Below are the code and all the weights of a small trained network. Each question names an input and a class and asks about switching units off, where a switched-off unit gives its printed mean instead of its output.

import numpy as np


def w(rows, s, z=0):
    codes = np.array(rows[::2]) - 128.0
    scale = np.full(codes.shape[1], s)
    scale[-1] = z or s
    return codes * scale


def f(y):
    return np.maximum(y, 0)


def log_softmax(a):
    a = a - a.max(-1, keepdims=True)
    return a - np.log(np.exp(a).sum(-1, keepdims=True))


def net(x, mask):
    res = np.array(x, float).reshape(1, 8) / 4 @ E
    y = f(res @ A[0][:, :-1].T + A[0][:, -1])
    res = res + np.where(mask, y, B[0][:, -1]) @ B[0][:, :-1]
    return log_softmax(res[-1] @ U[:, :-1].T + U[:, -1])


A, B = {}, {}
E = w([
[169,123,254,92,183],'x0',
[196,97,37,134,99],'x1',
[127,139,92,130,85],'x2',
[170,185,216,252,109],'x3',
[215,216,87,124,186],'x4',
[182,6,176,141,141],'x5',
[154,90,121,73,54],'x6',
[227,143,118,128,60],'x7',
],0.0077)
A[0] = w([
[88,147,136,136,82,223],'neuron 1',
[125,66,167,101,192,141],'neuron 2',
[122,114,123,160,143,82],'neuron 3',
[93,182,128,162,161,1],'neuron 4',
[166,167,162,148,191,192],'neuron 5',
[142,102,119,118,114,240],'neuron 6',
[161,45,139,77,197,136],'neuron 7',
[133,213,82,85,140,173],'neuron 8',
[134,117,124,246,107,181],'neuron 9',
[128,112,126,206,138,58],'neuron 10',
[178,156,203,179,200,57],'neuron 11',
[121,150,170,169,143,52],'neuron 12',
[176,155,76,128,149,23],'neuron 13',
[169,75,2,137,115,127],'neuron 14',
[35,182,125,148,212,139],'neuron 15',
],0.018,0.0034)
B[0] = w([
[72,165,153,158,216,181],'neuron 1',
[141,95,153,75,179,201],'neuron 2',
[124,144,152,106,128,142],'neuron 3',
[136,94,78,82,141,179],'neuron 4',
[79,139,62,154,56,209],'neuron 5',
[68,141,117,144,174,173],'neuron 6',
[109,150,143,131,253,211],'neuron 7',
[114,123,82,244,189,220],'neuron 8',
[137,113,201,21,126,211],'neuron 9',
[184,166,194,128,146,167],'neuron 10',
[153,198,65,134,48,230],'neuron 11',
[152,136,120,73,82,176],'neuron 12',
[134,153,80,122,179,181],'neuron 13',
[142,81,34,48,108,253],'neuron 14',
[148,82,90,42,209,234],'neuron 15',
],0.023,0.015)
U = w([
[57,128,62,109,93,188],'0',
[194,3,130,100,76,36],'1',
[141,104,183,41,246,252],'2',
[200,201,134,101,34,2],'3',
[162,163,9,65,179,171],'4',
[117,171,66,231,152,28],'5',
],0.005,0.0038)

Each question gives the input, the list of numbers given to net, and the class t.
The units are the neurons (one row each of A and B). Each row of codes is followed by its name. A weight is (code - 128) times the scale printed after its matrix; where a second scale follows, it is the last column's (A, B and U).
mask holds one flag per neuron, in row order. A switched-off neuron (its flag False) gives its mean, the last column of its row in B, instead of its output. The means were averaged over made-up inputs and are rounded, as every weight is.
A unit's drop is (log p(t) with every unit on - log p(t) with that unit switched off) / (log p(t) with every unit on - log p(t) with every unit switched off).
The circuit of an input: a set's keep is (log p(t) with only the set's units on - log p(t) with every unit switched off) / (log p(t) with every unit on - log p(t) with every unit switched off). Starting from the 12 units with the biggest drops (on a tie, the unit counted first), units are removed one at a time, each time the one whose removal leaves the highest keep (on an exact tie, the one counted first), for as long as the keep stays at least 0.8.
units of the circuit, in order: the units of the circuit, biggest drop first
k most important neurons: the k neurons with the biggest drops, biggest first
drop of u: that unit's drop, to one decimal
input [8,8,1,7,-6,-4,7,-7], class 2: most important neuron : [neuron 5]
input [-2,-3,3,-1,-4,2,7,0], class 0: units of the circuit, in order : [neuron 15; neuron 13]
input [6,2,6,-3,0,-2,-6,2], class 5: 3 most important neurons : [neuron 14; neuron 9; neuron 15]
input [3,3,1,-2,6,0,-5,6], class 5: units of the circuit, in order : [neuron 15; neuron 8; neuron 9]
input [0,-1,1,-3,-5,-3,-5,1], class 2: 2 most important neurons : [neuron 11; neuron 14]
input [-2,1,-6,6,-4,6,4,7], class 2: 2 most important neurons : [neuron 9; neuron 5]
input [-7,4,-8,-4,-5,7,5,-5], class 2: 2 most important neurons : [neuron 7; neuron 11]
input [-6,-6,0,-2,2,1,4,-6], class 2: drop of neuron 11 : 0.5
input [6,-5,-7,7,1,-2,2,-1], class 3: drop of neuron 14 : 0.1
input [2,6,-1,4,7,4,-6,-1], class 3: drop of neuron 11 : 0.2
